Below are the code and all the weights of a small trained network. Each question names an input and a target symbol and asks about switching units off, where a switched-off unit gives its printed mean instead of its output.

import numpy as np


def w(rows, s, z=0):
    codes = np.array(rows[::2]) - 128.0
    scale = np.full(codes.shape[1], s)
    scale[-1] = z or s
    return codes * scale


def f(y):
    return np.maximum(y, 0)


def softmax(a):
    e = np.exp(a - a.max(-1, keepdims=True))
    return e / e.sum(-1, keepdims=True)


def log_softmax(a):
    a = a - a.max(-1, keepdims=True)
    return a - np.log(np.exp(a).sum(-1, keepdims=True))


def net(x, mask):
    ids = ['ΓΘΦΨΩαβελμσ'.index(c) for c in x.split()]
    T = len(ids)
    res = E[ids] + P[:T]
    q, k, v = (res @ M[0].T for M in (Q, K, V))
    z = softmax(np.where(np.tri(T) > 0, q @ k.T / 2**0.5, -1e9)) @ v
    res = res + np.where(mask[0], z, O[0][:, -1]) @ O[0][:, :-1]
    y = f(res @ A[0][:, :-1].T + A[0][:, -1])
    res = res + np.where(mask[1:25], y, B[0][:, -1]) @ B[0][:, :-1]
    return log_softmax(res[-1] @ U[:, :-1].T + U[:, -1])


Q, K, V, O, A, B = {}, {}, {}, {}, {}, {}
E = w([
[120,196,96,176],'Γ',
[163,105,158,236],'Θ',
[24,54,97,112],'Φ',
[134,182,58,190],'Ψ',
[90,50,96,128],'Ω',
[86,197,101,141],'α',
[228,187,165,161],'β',
[180,148,84,44],'ε',
[165,104,237,49],'λ',
[135,169,98,133],'μ',
[95,252,238,154],'σ',
],0.012)
P = w([
[113,44,2,191],'0',
[191,8,138,131],'1',
[198,59,191,99],'2',
[236,92,184,78],'3',
[243,124,167,60],'4',
[226,157,156,36],'5',
],0.0028)
Q[0] = w([
[130,1,168,24],'head 1',
[31,76,151,54],'head 1',
],0.0061)
K[0] = w([
[3,63,18,158],'head 1',
[34,57,106,186],'head 1',
],0.006)
V[0] = w([
[187,137,254,90],'head 1',
[115,25,135,3],'head 1',
],0.007)
O[0] = w([
[131,67,254,170,8],'head 1',
[183,76,126,29,85],'head 1',
],0.008,0.0013)
A[0] = w([
[230,147,86,76,51],'neuron 1',
[170,183,181,87,70],'neuron 2',
[56,79,157,159,86],'neuron 3',
[140,130,107,198,253],'neuron 4',
[255,190,94,147,65],'neuron 5',
[148,174,141,149,168],'neuron 6',
[98,116,17,147,174],'neuron 7',
[62,171,39,178,27],'neuron 8',
[109,34,117,160,77],'neuron 9',
[99,65,130,191,38],'neuron 10',
[67,96,110,86,66],'neuron 11',
[85,110,143,40,80],'neuron 12',
[49,164,132,110,13],'neuron 13',
[74,49,149,176,65],'neuron 14',
[130,187,80,94,139],'neuron 15',
[164,102,92,57,107],'neuron 16',
[67,146,159,237,83],'neuron 17',
[71,44,75,164,52],'neuron 18',
[90,64,124,152,74],'neuron 19',
[66,88,88,174,22],'neuron 20',
[34,74,183,148,89],'neuron 21',
[161,75,117,166,22],'neuron 22',
[149,135,114,185,39],'neuron 23',
[75,57,151,167,65],'neuron 24',
],0.0094,0.0045)
B[0] = w([
[21,62,88,175,160],'neuron 1',
[19,169,91,113,165],'neuron 2',
[135,160,6,81,139],'neuron 3',
[214,119,149,95,238],'neuron 4',
[77,7,57,163,181],'neuron 5',
[150,87,98,125,196],'neuron 6',
[103,198,119,59,254],'neuron 7',
[126,222,111,231,188],'neuron 8',
[101,80,51,110,157],'neuron 9',
[225,116,159,133,133],'neuron 10',
[212,84,206,77,165],'neuron 11',
[204,124,211,125,176],'neuron 12',
[122,193,175,43,133],'neuron 13',
[187,128,23,169,139],'neuron 14',
[170,180,116,124,187],'neuron 15',
[95,115,200,144,199],'neuron 16',
[53,57,188,194,204],'neuron 17',
[160,46,98,155,171],'neuron 18',
[106,74,43,128,144],'neuron 19',
[5,37,57,255,144],'neuron 20',
[86,174,27,121,147],'neuron 21',
[217,193,208,235,131],'neuron 22',
[58,49,177,214,145],'neuron 23',
[144,166,8,197,137],'neuron 24',
],0.0082,0.0061)
U = w([
[36,107,211,166,166],'Γ',
[128,62,23,89,216],'Θ',
[199,166,120,127,103],'Φ',
[201,100,222,37,253],'Ψ',
[91,148,101,169,17],'Ω',
[134,134,111,130,25],'α',
[184,53,167,213,93],'β',
[172,255,121,74,130],'ε',
[146,151,143,121,185],'λ',
[130,128,44,182,2],'μ',
[181,149,123,116,97],'σ',
],0.0095,0.0071)

Each question gives the input, a string of symbols that net reads in full, and the target symbol t.
The units are the heads (2 rows each of Q, K, V and O) and the neurons (one row each of A and B). Each row of codes is followed by its name. A weight is (code - 128) times the scale printed after its matrix; where a second scale follows, it is the last column's (O, A, B and U).
mask holds one flag per unit, heads first, then neurons. A switched-off unit (its flag False) gives its mean, the last column of its rows in O or B, instead of its output. The means were averaged over made-up inputs and are rounded, as every weight is.
A unit's drop is (log p(t) with every unit on - log p(t) with that unit switched off) / (log p(t) with every unit on - log p(t) with every unit switched off).
The circuit of an input: a set's keep is (log p(t) with only the set's units on - log p(t) with every unit switched off) / (log p(t) with every unit on - log p(t) with every unit switched off). Starting from the 12 units with the biggest drops (on a tie, the unit counted first), units are removed one at a time, each time the one whose removal leaves the highest keep (on an exact tie, the one counted first), for as long as the keep stays at least 0.8.
circuit, biggest first: the units of the circuit, biggest drop first
top k neurons: the k neurons with the biggest drops, biggest first
drop of u: that unit's drop, to one decimal
input Ω β Φ Γ, target β: circuit, biggest first -> [head 1; neuron 7]
input Ψ σ Γ, target Γ: circuit, biggest first -> [head 1; neuron 17]
input Ψ σ Ψ, target Γ: circuit, biggest first -> [head 1; neuron 17]
input μ Γ σ β σ Γ, target Γ: circuit, biggest first -> [head 1]
input σ Φ λ λ α Γ, target Ψ: circuit, biggest first -> [head 1; neuron 8]
input λ σ Φ Ψ β σ, target Γ: circuit, biggest first -> [head 1; neuron 17]
input μ α β Φ Ψ, target β: circuit, biggest first -> [head 1; neuron 17; neuron 4]
input β σ α, target Γ: top 2 neurons -> [neuron 17; neuron 15]
input σ β Φ β, target β: top 2 neurons -> [neuron 7; neuron 5]
input Φ Ψ Φ Φ, target Ψ: top 2 neurons -> [neuron 11; neuron 12]
input Γ β Ψ β μ Θ, target β: top 2 neurons -> [neuron 17; neuron 7]
input Ψ Φ β σ σ, target Γ: drop of head 1 -> 0.7
input ε Ω ε Φ ε Φ, target Ψ: drop of head 1 -> 1.9
input Φ ε β Ω Ω, target Ψ: drop of head 1 -> 1.2
input λ λ Ψ α, target Ψ: drop of neuron 17 -> 0.1
